Each row has a class, written after it.
[  90  -29  160   91  -36   -2 -252 -294 -113 -100  -73  -15  382  -27
  174   46  154  111 -321  247  -53  -28  -80 -184 -111  116  162 -107
  -63  159    9 -148   18  -36 -103  179]
z_665
[-204 -187  137 -154   96   15   77 -213   46  -53   19  231  255 -225
   15   16  214   43    3  -38   17  -93 -104  103  125    5 -165   97
  416  -17   20  -74  225  100 -209 -110]
z_346
[  73  -20 -458  -88   84   75 -306  211  200  272 -108 -219 -656   18
  -65  -92 -756  290 -216  137  118  234  420 -467   46 -257  -69 -258
  -42   27  169  381 -186  -75  476  195]
z_329
[ -40  101 -174 -107 -222   39   21  -90 -215 -273  -26  -45  -57   75
   -8   50  487   25   46 -209  145  108 -131  209 -122 -212  215  -76
  -36   40   36 -251 -228  -47   22  245]
z_243
[ -86 -225  230  -76  -15  123  -74 -287   37   -8  -20  294  -87  -35
  184  343  154  -64  196  175 -150 -215 -275  121   -9  -17 -242   48
   92  -78 -148   17  229  197 -284 -327]
z_243
[  27  -27 -197 -172 -227  118   22   33  320  317   24 -274 -256 -100
  -27  364  167  103 -193  126    4  393  117 -253  418 -205 -127 -245
   42  321  170  -36   -6  -37  -17  187]
z_640
[ -89 -194  629 -195 -110   35  199 -415  -55 -113  310  256  481 -190
  158  235  686   -7   95   58   89    4 -542  223  145  336 -112  246
  405   71  -65 -216  359   43 -564 -362]
z_329
[ -17  -72  250 -143  153    1   36 -133 -124   62  120 -144  138  -73
   80  -37  133   89 -133  -17  110  -72  -47  -48  -98  175  -18    3
  250   56   13  -32  103  -15 -138 -158]
z_640
[   8 -129  265 -290  -86  102   90 -177  122  272  196 -134    0 -129
   48  341  307  196  -33  123  180  280 -228  -95  214  140 -174  -49
  292  170   37  -54  128    2 -252 -236]
z_329
[  95   -4 -170   20 -240  193  -83 -108  123  154   21 -271  -52    6
   44  329   28  109 -230  277  -42  129   43 -231  191 -110  -59 -200
  -40  183  104  -70   51  -67  -92  105]
z_740
[-151   25 -166 -228 -229  282  161  -91   45  -41  -14   72 -282 -151
  -35  374  429   61  190  -67  117  203 -140  142   76 -360 -123 -152
  209  186   71  -75   -6   68    7  132]
z_565
[  28  179 -371  -95   31  190 -213   55 -139 -207 -152   -8 -257 -275
 -134 -327   85  254 -298 -202  235   94  295  -95 -220 -337  184 -270
  100  129  173  -75 -290 -103  493  547]
z_346
[ -16  107 -217   70 -227   96   34  -60   32   60   27 -433  347  -19
 -123  186   50  132 -321   48   79  221  152  -61  157   13  150  -55
   55  208   13 -125   28  -79 -214  296]
z_243
[  83  -38  -62  -29 -107   79 -212 -119   87   48  -37 -238   97 -108
   37   47  125  219 -457  150    8  152  196 -310  145  -80   80 -181
   55  284  174 -127  -20  -52   38  266]
z_705
[ -79 -246  306 -165  160  -31 -229 -365   28 -116  -32  355  192 -176
  187  -18  261  106  -18  137   24 -137 -174   30  -72   42 -159   38
  286  -20    1  -76  159  128 -176 -164]
z_665
[ 105  176 -172  245 -112  186 -323  -67 -319 -134 -136 -161  -99  182
  167   36 -209  -90 -313  213 -206 -322   12 -203 -347 -115  328 -253
 -275   53  -33  -21 -153  -86  165  240]
z_346
[  29 -106   -1 -112    6 -212  -67 -105  -75 -148    2  -27  320  -22
   78 -136  307  119  -89  -97  124  136  130   -8   -6   56  103  -31
  135   52   55 -198  -94  -45  -98  127]
z_640
[-158  128 -431 -167  -93  -96  145   80 -151 -345   13  -83  -20 -145
 -204 -396  374   29 -196 -445  274  -37  187  181   11 -335  201  -42
  110   60  315 -304 -171 -159  211  449]
z_740
[  82 -174   49 -201  -28 -102 -249 -112   44   65  -85  171 -533  -20
  229  -32  298    9  -12   48  -37   21  -95 -106  -22 -222  -51 -174
 -136    4  149 -106 -201   27  178  -69]
z_243
[ -75  -51  148 -299 -204  196  141 -142   51  215  116  -33 -445  -80
  121  517  530  -50  187   80   35  142 -383   43  169 -116 -167 -142
  130  136   71  -89   66   27  -93 -203]
z_565
[ -79    4    0   20 -149  265  -15  -94 -136  -85 -154  128 -273  242
  113  402  -28  -90  249  171 -136 -219 -339  140 -214 -153  -61  -84
   17 -120 -188   72   83  123  -98 -160]
z_329
[-176  -60  -26 -131 -217  -14  153  -49  -86 -158  -66   74 -117  184
   28  208  437 -158  243 -124  -71  -63 -255  197   74 -179   49   31
   95  -18   36 -179   35   19  -89  -20]
z_705
[  60  -52  -84  -12  -70   43 -184  -55  145  253  -14 -215  -41  -32
   82  163 -133   66 -271  196  -88  113  157 -313  151    5  -13 -131
   29  124   52  -11   47  -59  -51   35]
z_346
[-100  372 -374  100  -49  105  266  269 -510 -125  -70 -726  220  262
 -289   52 -335  -84    0  -81  222 -270   20  122 -408  136  454    1
   75  -65 -113   69  -45 -185  -11  162]
z_665
[-108  167  100 -183   95  112   -7 -145 -286 -393   81   39 -145 -300
  -70 -405  633   72 -185 -351  244 -125 -152  161 -235 -224  262 -107
   48  118  296 -267 -134  -98  303  385]
z_665
[ 340  171 -642   45  117 -154 -316  287  -63  232 -116 -705  553   74
 -197 -247 -548  374 -411  138  448  484  745 -366  -76  335  329 -150
   59  155  -61   32 -408 -324   23  419]
z_329
[ 122   99  -61 -206   91  214 -278  -20 -231 -148  -13  -46 -629 -386
   66 -431  405  111 -370 -185  197  -79   92 -111 -200 -337  149 -306
   11  204  398 -139 -271 -108  558  366]
z_705
[-194  155   50  -42   81   65  189  -72 -390 -284   90 -222  349  -29
 -116 -220  288  -70 -108 -305  140 -315 -122  243 -198   91  292   97
  242   35   42 -184  134  -75  -96  128]
z_705
[ 220   -1   23  229  -17  -54 -347 -190  -72   89  -95 -359  506  211
  228  160 -327  190 -277  383  -56  116  214 -348 -145  363  138 -213
 -100   77 -227  -17   13  -74 -325  120]
z_640
[  68   75   -2  217 -215  189 -212 -172 -227 -122 -113 -139  136  247
  182  272  -78  -26 -177  296 -156 -196 -210 -121 -215   12  238 -154
 -195   72 -140  -60   15  -34 -151  105]
z_329
[ 180 -291  117 -143   60 -306 -384  -63  157  345  -94  -69  -22  193
  226  122 -305  108  -81  483  -17  108  133 -379   22  301  -97  -60
   65 -107  -43  116  -13  -11 -126 -350]
z_665
[ -70  -38 -188  -65 -264  -44   99  175    1  316  -93 -218 -249  489
   92  571 -309 -217  338  234 -202  -60 -121  -46   39   43  -36  -18
   34 -219 -221  115   84   22 -211 -412]
z_346
[-120 -220  318 -172  -39 -174   22 -218  -90 -189   -3  419   79   49
  258    1  568 -156  133 -111 -101 -156 -336  185   36  -68  -21   26
   63  -33   50 -247   56  118 -198 -172]
z_640
[-125 -118  -54 -125  -49  197   33  -10   87   83 -176  156 -540  -20
   60  271   42 -110  160   68 -150 -205 -132   45   58 -284 -244  -87
   91  -27   59   73  101  138   56 -137]
z_705
[ 101  166 -228  107   84  135 -240 -112 -343 -366 -183    5  115  -36
  -25 -236  -68  230 -227  -61  161 -132  142    0 -536 -133  189 -189
   10    1  -26  -37 -183  -48  225  405]
z_740
[ -98   60 -173 -125 -276  -37  135  -32 -179 -261    3  -60   29   80
  -13   83  501  -16   97 -252  132  137 -101  172   16 -214  157 -113
   51  121   83 -260 -194  -60  -12  279]
z_640
[ -70 -142  208 -118   80   39 -213 -342   -6 -228   24  380 -178 -341
  210 -365  539   -7 -444  -51 -117 -355 -144  -38   56 -344   18  -91
  -48  180  409 -272  -19   -6  202  252]
z_329
[ 100  240 -296  218 -223  218 -110  -22 -283 -153 -195 -245 -111  188
   48  124  -37   -8 -258  114 -107 -150  -36 -127 -250 -224  275 -294
 -294   86    5 -121  -91 -116  150  385]
z_740
[ 221  -76    6  126  131 -138 -442 -209   21  241  -87 -251  358   42
  253   38 -433  105 -400  423  -79  -54  251 -398 -119  307   79 -126
  -69  113  -86   32   36  -37 -229  -25]
z_565
[ -14 -320  189 -119 -328  233  -16 -176  440  540  -12 -129 -250  143
  195  899  102   11  144  488 -282  261 -198 -277  567   16 -435 -107
   71  141  -54   15  324  129 -401 -418]
z_705
[ 163 -158  -85 -252 -202  -44 -298  -74  112  161  -18  -40 -237   78
  185  196  209  197  -19  238  112  361  -30 -243  143  -80  -20 -240
   36  115   73  -91 -193  -48   35  -11]
z_329
[ -32   20   13   58 -251  136   20 -195   48   28   45 -186  429  138
    7  348  187   71 -134  196  -45  139 -161  -46  208   54   85  -45
   70  206  -45 -158  116  -42 -321  112]
z_329
[-167   98 -339  159   75   13   80   68 -282 -199 -170 -219  306  154
 -145 -151 -437   12  -55  -97   63 -303  114  112 -307   38  211   71
  118 -129 -189   68   58  -23  -56  143]
z_329
[ -18  291 -473    7 -278  244   -4   76  -28    3  -33 -349 -196  -55
 -123   94  165   85 -288  -84   84  234  200  -92   46 -375  259 -292
 -156  306  183 -150 -228 -144  224  601]
z_565
[ 232  -15 -327  137   45  -16 -366  109  114  407 -172 -505 -199   55
   55    6 -683  171 -481  354   -3  125  475 -545   16    9   72 -263
 -170  118   57  201 -152 -130  111  126]
z_243
[  -3 -296  319 -134   24 -180 -150 -361   -8  -14   30  291  170   85
  358  161  328  -48  132  172  -82  -29 -246   28   17  147  -92   65
   73  -80  -33 -143   80   98 -308 -369]
z_565
[-244  -14 -205 -179 -185  214  354   75  129    7 -106    7 -364 -169
 -169  304  244   14  210 -118   88  119 -128  135  234 -376 -193  -17
  216   46  121  -35   81   48   52   57]
z_665
[ 261    1  -58  105  403 -119 -566 -192 -293 -281 -224   26  441 -162
  145 -512 -261  351 -486   91  201 -100  397 -245 -552  200  227 -175
  112   39  -65   44 -203  -68  191  339]
z_640
[  -9  160 -261   93  -46 -107 -108   94 -505 -254 -144 -119    2  329
   73 -164 -153 -175    8 -150  -71 -315   23   51 -474  -80  424  -61
 -117 -163  -82  -52 -183  -92  199  144]
z_346
[ 173  184 -169  102 -412  481  -98  189   27  173 -281 -120 -775  284
  126  759  -48 -156   75  382 -302  -18 -224 -218   -7 -378   18 -327
 -404  133  -48   72 -111   38  107   43]
z_705
[  21  -83  159  -62 -260  392 -173 -218  -99 -104 -174  343 -515  168
  272  581  275  -53  284  263 -188 -104 -422   53 -161 -288 -181 -205
  -41   12  -99   12  -25  179  -39 -144]
z_705
[ -50 -127  428 -249    7   76   25 -411  -71  -91  242  153  324 -242
  135   35  710  161 -108  -17  190   89 -309   92   58  183 -168  -16
  332  148  102 -276  184    0 -256  -81]
z_740
[ -10   11   54 -101    0   43   14  -30 -162  206  121 -403  371   70
  -26  161  -21   79  -30   96  152   89  -25  -96  -69  338  110   -6
  339   65 -150  -13  111  -98 -259 -153]
z_346
[ -87 -111  333 -105  248 -147   14 -115 -157   70   58  -74  274   35
  110  -81  -71  -28 -117  108   29 -290 -129  -47 -127  326   13  151
  233 -107  -22   10  233    3 -186 -355]
z_665
[-193   96 -169   82    9   94  158   65 -247 -177 -203  -50  -89   89
 -106   90 -210 -141  114  -46  -47 -430 -103  178 -313 -154   80   35
   60 -132  -95   80   56   59   23    4]
z_665
[-158   64 -469  -89 -141  212  201  235  125  294 -117 -313 -414  140
 -159  393 -384   45  193   91   29  112  205  -68   56 -259 -123 -133
  122   -7  -55  217   18   20   47   -4]
z_565
[   3  -70  -48 -202   24  257 -194 -176  -27 -210 -148  356 -697 -317
  101 -116  449  111 -101  -88   23  -55  -66  -31  -71 -497 -105 -243
   19  133  285  -85 -173   33  442  285]
z_705
[   6  208 -566   -4 -261  -71  198  273 -168  -11 -162 -535   21  332
 -183  159 -249   43   96  -73  169  216  124  -10  -96  -33  330 -103
   -6  -39  -95    5 -123 -152   30  215]
z_329
[ 259 -228  182  -69  177  122 -503 -362   73    3  -63  211  103 -157
  243  -17  -33  403 -249  394  117  174   67 -303 -132  128 -208 -182
  157   34   -3   47   10   65   -9  -78]
z_740
[  98   51  -24   20  160   83  -41  -84 -230   67    6 -319   42   30
   15  -62 -227  100 -223   94  129 -113   24 -119 -213  218   38  -64
   92  -52    9   59   82 -104   35  -87]
z_740
[   6 -178  -93  -89  -58 -186  -51   12   99  220  -32 -104 -164  286
  111  212 -206  -56  129  178  -99  -59   43 -117   29   11 -136   -4
   80 -175  -27   68  116   -1 -136 -352]
z_740
[  43   78 -274   73 -154  152  -88  -14   50  168 -117 -396 -186   68
  -33  202 -140   28 -303  149  -61   53  115 -174   82 -133  103 -169
 -149  128   74   -3  -25  -70   38  186]
z_243
[-105 -260   65 -310 -268  -22  201  -92  394  360    9  115 -651  102
   88  608  432 -136  429  126 -139  312 -342   29  586 -191 -424  -67
    0    0   72  -92   79   92 -166 -341]
z_243
[ -25  -59  -50   61  182 -381 -118   26 -226  -87  -95 -181  554  174
   30 -277 -336  -51 -117   22   67 -271  193  -15 -216  291  218  198
  157 -195  -89  -41   35  -70 -223 -103]
z_665
[ -70   37 -456  -95 -274  -59  341  243   71  209  -81 -442 -277  298
 -168  389 -186  -87  279   11    5  102   29   38   97 -143  -33  -20
  100 -141  -42   55   87  -49 -101 -144]
z_740
[ -74   23   30  110   27   28 -126 -124 -168 -106  -69    4  148  -17
  102 -141   50 -148 -282  -20 -203 -387  -62  -35 -104  -76  221    0
  -48   17   80 -136   99  -33    6  106]
z_346
[  15    1 -318  -71 -339  156  113  -23  371  384   82 -521  100   82
 -156  639  -15  224  -86  307   65  483  132 -251  504   -3 -151 -172
  161  195    9  -25  169 -118 -306   76]
z_740
[ 162  -64  134   38  185   50 -160 -153 -303  126  -43 -163  -10  187
  174   21 -389  -55  -58  305  -78 -400 -153 -138 -393  262   30  -57
  -20 -122 -123  137  143   14  -81 -333]
z_740
[ -24   68   17   73 -101  101  -70 -128 -176 -160 -137   71 -125  -49
  115   62  242 -143 -231  102 -159 -319 -198  -30  -56 -217  151 -136
 -226  105  156 -177  -55  -44   89  241]
z_665
[ -56 -132   61 -111 -162    6  -15 -202  281  263  124 -146  343 -128
   37  304  245  168 -261  152  -26  354   97 -201  425   82 -129  -61
  275  210   44 -164  185  -21 -306   26]
z_346
